Below are the code and all the weights of a small trained network. Each question names an input and a target symbol and asks about switching units off, where a switched-off unit gives its printed mean instead of its output.

import numpy as np


def w(rows, s, z=0):
    codes = np.array(rows[::2]) - 128.0
    scale = np.full(codes.shape[1], s)
    scale[-1] = z or s
    return codes * scale


def f(y):
    return y / 2 * (1 + np.tanh(0.7978845608 * (y + 0.044715 * y**3)))


def softmax(a):
    e = np.exp(a - a.max(-1, keepdims=True))
    return e / e.sum(-1, keepdims=True)


def log_softmax(a):
    a = a - a.max(-1, keepdims=True)
    return a - np.log(np.exp(a).sum(-1, keepdims=True))


def net(x, mask):
    ids = ['αβγδεζηλξσφψ'.index(c) for c in x.split()]
    T = len(ids)
    res = E[ids] + P[:T]
    u = 0
    for l in range(2):
        q, k, v = (res @ M[l].T for M in (Q, K, V))
        z = softmax(np.where(np.tri(T) > 0, q @ k.T / 2**0.5, -1e9)) @ v
        res = res + np.where(mask[u], z, O[l][:, -1]) @ O[l][:, :-1]
        u += 1
        y = f(res @ A[l][:, :-1].T + A[l][:, -1])
        res = res + np.where(mask[u : u + 8], y, B[l][:, -1]) @ B[l][:, :-1]
        u += 8
    return log_softmax(res[-1] @ U[:, :-1].T + U[:, -1])


Q, K, V, O, A, B = {}, {}, {}, {}, {}, {}
E = w([
[140,142,79,171,100,161,137,115,101,84,144],'α',
[151,93,111,167,106,160,117,155,95,143,123],'β',
[164,167,182,148,152,159,184,111,96,89,89],'γ',
[128,156,145,212,155,129,182,99,207,89,128],'δ',
[129,77,133,72,100,150,190,81,114,138,132],'ε',
[218,164,125,86,165,98,138,187,133,120,185],'ζ',
[126,129,133,131,150,109,252,48,148,96,100],'η',
[155,105,126,131,131,105,82,88,98,80,33],'λ',
[53,114,115,106,154,128,194,141,147,46,159],'ξ',
[100,120,162,127,109,61,141,171,139,149,82],'σ',
[162,118,120,117,72,52,108,122,90,122,162],'φ',
[83,184,172,77,118,106,96,67,155,87,192],'ψ',
],0.025)
P = w([
[138,117,108,125,95,117,136,161,176,165,141],'0',
[121,106,129,158,19,125,116,152,195,98,101],'1',
[127,105,141,166,12,132,112,138,195,84,99],'2',
[109,78,146,182,57,147,121,104,226,105,102],'3',
[110,79,151,178,73,151,125,101,195,100,117],'4',
[114,86,146,172,87,157,116,102,175,109,120],'5',
[150,111,139,152,93,145,127,118,122,113,149],'6',
[157,108,140,149,105,142,125,112,106,115,146],'7',
[180,112,133,137,121,143,142,111,86,125,154],'8',
],0.011)
Q[0] = w([
[178,120,184,151,48,145,180,136,34,47,129],'0.h1',
[85,110,135,170,2,135,134,95,136,86,81],'0.h1',
],0.0076)
K[0] = w([
[85,211,120,89,153,115,118,57,55,84,205],'0.h1',
[23,103,192,138,121,254,102,22,104,58,120],'0.h1',
],0.0057)
V[0] = w([
[104,160,252,88,112,79,49,65,153,137,222],'0.h1',
[135,224,54,97,164,116,91,87,116,147,153],'0.h1',
],0.0042)
O[0] = w([
[132,1,141,97,167,137,141,172,219,118,192,76],'0.h1',
[98,109,159,169,82,194,128,106,166,74,157,4],'0.h1',
],0.01,0.003)
A[0] = w([
[143,39,99,122,177,160,61,89,134,128,184,98],'0.n1',
[159,72,181,162,161,100,135,124,145,96,83,116],'0.n2',
[83,164,35,127,84,43,132,110,65,133,211,126],'0.n3',
[163,254,29,149,147,126,104,153,182,101,136,134],'0.n4',
[104,125,78,66,158,84,142,127,7,135,99,124],'0.n5',
[160,52,119,101,121,187,141,193,158,151,144,4],'0.n6',
[181,100,221,124,164,95,110,212,165,74,205,29],'0.n7',
[173,239,194,97,146,99,100,141,174,180,111,177],'0.n8',
],0.0082,0.0028)
B[0] = w([
[125,254,207,113,132,89,233,124,89,107,109,149],'0.n1',
[145,217,77,94,111,111,98,181,131,121,133,226],'0.n2',
[168,49,189,191,193,43,150,36,116,42,131,163],'0.n3',
[65,81,88,165,190,221,121,85,160,141,164,187],'0.n4',
[74,138,89,80,80,150,86,172,249,157,100,181],'0.n5',
[91,154,58,114,103,78,172,116,187,108,73,171],'0.n6',
[161,120,107,135,55,121,91,45,150,132,141,253],'0.n7',
[145,166,196,149,95,150,90,136,232,68,94,187],'0.n8',
],0.007,0.0059)
Q[1] = w([
[48,158,101,176,206,236,70,230,2,214,119],'1.h1',
[94,192,93,109,165,191,103,169,98,121,39],'1.h1',
],0.0061)
K[1] = w([
[187,71,90,191,151,115,144,254,79,129,108],'1.h1',
[159,91,150,139,106,194,133,165,92,61,15],'1.h1',
],0.0057)
V[1] = w([
[148,113,237,149,159,125,81,90,115,107,90],'1.h1',
[3,148,226,91,50,171,130,124,164,144,162],'1.h1',
],0.0051)
O[1] = w([
[102,110,107,105,137,105,85,178,113,27,136,47],'1.h1',
[133,86,130,96,255,136,152,149,21,98,187,248],'1.h1',
],0.0083,0.0011)
A[1] = w([
[67,80,100,87,155,151,82,175,82,136,134,4],'1.n1',
[130,163,92,174,109,83,207,165,121,172,71,140],'1.n2',
[167,49,154,52,99,112,149,122,78,136,146,179],'1.n3',
[160,111,113,136,175,144,181,89,2,148,140,58],'1.n4',
[111,60,61,122,68,123,127,105,159,155,190,211],'1.n5',
[138,119,55,143,129,113,54,113,143,78,128,177],'1.n6',
[151,178,47,172,82,145,101,114,143,199,163,223],'1.n7',
[167,63,101,186,120,137,34,178,82,179,170,195],'1.n8',
],0.0085,0.0036)
B[1] = w([
[254,66,87,172,65,152,121,68,105,76,103,126],'1.n1',
[130,143,116,66,125,113,113,148,81,175,192,254],'1.n2',
[61,150,130,189,198,152,91,141,120,196,117,165],'1.n3',
[181,184,114,176,44,149,53,112,125,158,142,159],'1.n4',
[144,120,214,96,105,158,128,109,98,116,70,195],'1.n5',
[97,127,84,139,175,121,160,102,153,107,113,193],'1.n6',
[172,80,116,141,118,150,82,182,91,146,166,213],'1.n7',
[155,85,100,100,181,95,244,160,124,98,106,142],'1.n8',
],0.0091,0.009)
U = w([
[74,88,195,97,126,208,113,82,121,196,25,164],'α',
[88,148,201,145,61,17,97,250,191,158,135,171],'β',
[165,73,199,204,118,2,148,82,143,130,53,3],'γ',
[211,89,169,88,56,139,107,110,200,87,145,63],'δ',
[108,139,43,66,126,111,46,110,146,108,24,135],'ε',
[157,190,39,61,87,81,225,32,138,167,154,77],'ζ',
[88,206,80,237,139,177,156,211,216,173,155,208],'η',
[190,243,224,159,169,166,173,178,74,59,4,108],'λ',
[116,110,56,192,104,199,136,50,43,79,91,33],'ξ',
[160,51,109,156,106,118,169,230,67,135,97,200],'σ',
[86,121,164,149,76,96,80,111,96,128,156,113],'φ',
[43,32,146,39,183,120,196,160,172,5,113,253],'ψ',
],0.0056,0.0034)

Each question gives the input, a string of symbols that net reads in full, and the target symbol t.
The units are the heads (2 rows each of Q, K, V and O) and the neurons (one row each of A and B). Each row of codes is followed by its name. A weight is (code - 128) times the scale printed after its matrix; where a second scale follows, it is the last column's (O, A, B and U).
mask holds one flag per unit, layer by layer, with each layer's heads first. A switched-off unit (its flag False) gives its mean, the last column of its rows in O or B, instead of its output. The means were averaged over made-up inputs and are rounded, as every weight is.
A unit's drop is (log p(t) with every unit on - log p(t) with that unit switched off) / (log p(t) with every unit on - log p(t) with every unit switched off).
The circuit of an input: a set's keep is (log p(t) with only the set's units on - log p(t) with every unit switched off) / (log p(t) with every unit on - log p(t) with every unit switched off). Starting from the 12 units with the biggest drops (on a tie, the unit counted first), units are removed one at a time, each time the one whose removal leaves the highest keep (on an exact tie, the one counted first), for as long as the keep stays at least 0.8.
circuit, biggest first: the units of the circuit, biggest drop first
k most important neurons: the k neurons with the biggest drops, biggest first
k most important neurons of layer l: the k neurons of layer l with the biggest drops, biggest first
drop when u is switched off: that unit's drop, to one decimal
input η η λ ζ ψ ε ζ λ, target λ: circuit, biggest first => [0.n1 0.h1 1.h1 1.n4]
input σ ψ β ζ δ δ σ, target σ: circuit, biggest first => [1.h1 0.h1 1.n1]
input ψ ζ η β σ, target σ: circuit, biggest first => [1.h1 0.h1 0.n1 1.n1]
input η δ β, target σ: circuit, biggest first => [1.n8 1.n7]
input ε η ψ, target ψ: circuit, biggest first => [1.h1 1.n4]
input ψ ζ ζ, target ψ: circuit, biggest first => [1.h1 0.n8 0.n4]
input β σ λ ζ η η ζ ψ η, target ψ: circuit, biggest first => [0.h1]
input α η γ ψ ζ η η ξ η, target ξ: circuit, biggest first => [1.h1 1.n4]
input η η η η ψ η ζ η β, target η: circuit, biggest first => [0.h1 1.h1 1.n3 1.n4]
input η η φ ψ α η ξ, target ξ: circuit, biggest first => [1.h1 1.n4 1.n1 0.n8]
input α η ζ, target δ: 2 most important neurons of layer 0 => [0.n7 0.n8]
input η η ζ λ ε ζ ξ ψ σ, target ψ: circuit, biggest first => [1.h1 0.h1]
input δ ψ ζ ζ ε η η, target η: circuit, biggest first => [1.h1 1.n4 1.n3 0.h1]
input η σ φ ψ ζ, target ψ: 3 most important neurons of layer 0 => [0.n8 0.n7 0.n4]
input ξ η η ψ λ, target ψ: circuit, biggest first => [0.h1]
input ξ ξ η ψ γ, target ψ: 2 most important neurons of layer 0 => [0.n6 0.n2]
input ζ ψ η, target ψ: 2 most important neurons => [0.n6 0.n2]
input ζ γ η η η η η ψ ε, target ψ: 2 most important neurons => [0.n6 0.n3]
input δ α α η ζ ε, target α: 2 most important neurons => [1.n3 1.n5]
input ζ ζ φ η η β ψ ζ δ, target ψ: 2 most important neurons of layer 0 => [0.n3 0.n2]
input ψ η η η, target η: 3 most important neurons of layer 1 => [1.n4 1.n3 1.n5]
input ζ β ξ ψ ζ β, target ψ: most important neuron => [0.n6]
input ξ η α ε η φ, target γ: drop when 0.n3 is switched off => 0.7
input ψ η β η η η ζ δ ξ, target ξ: drop when 0.h1 is switched off => 0.2
input ε ψ γ δ, target ψ: drop when 0.h1 is switched off => -0.1
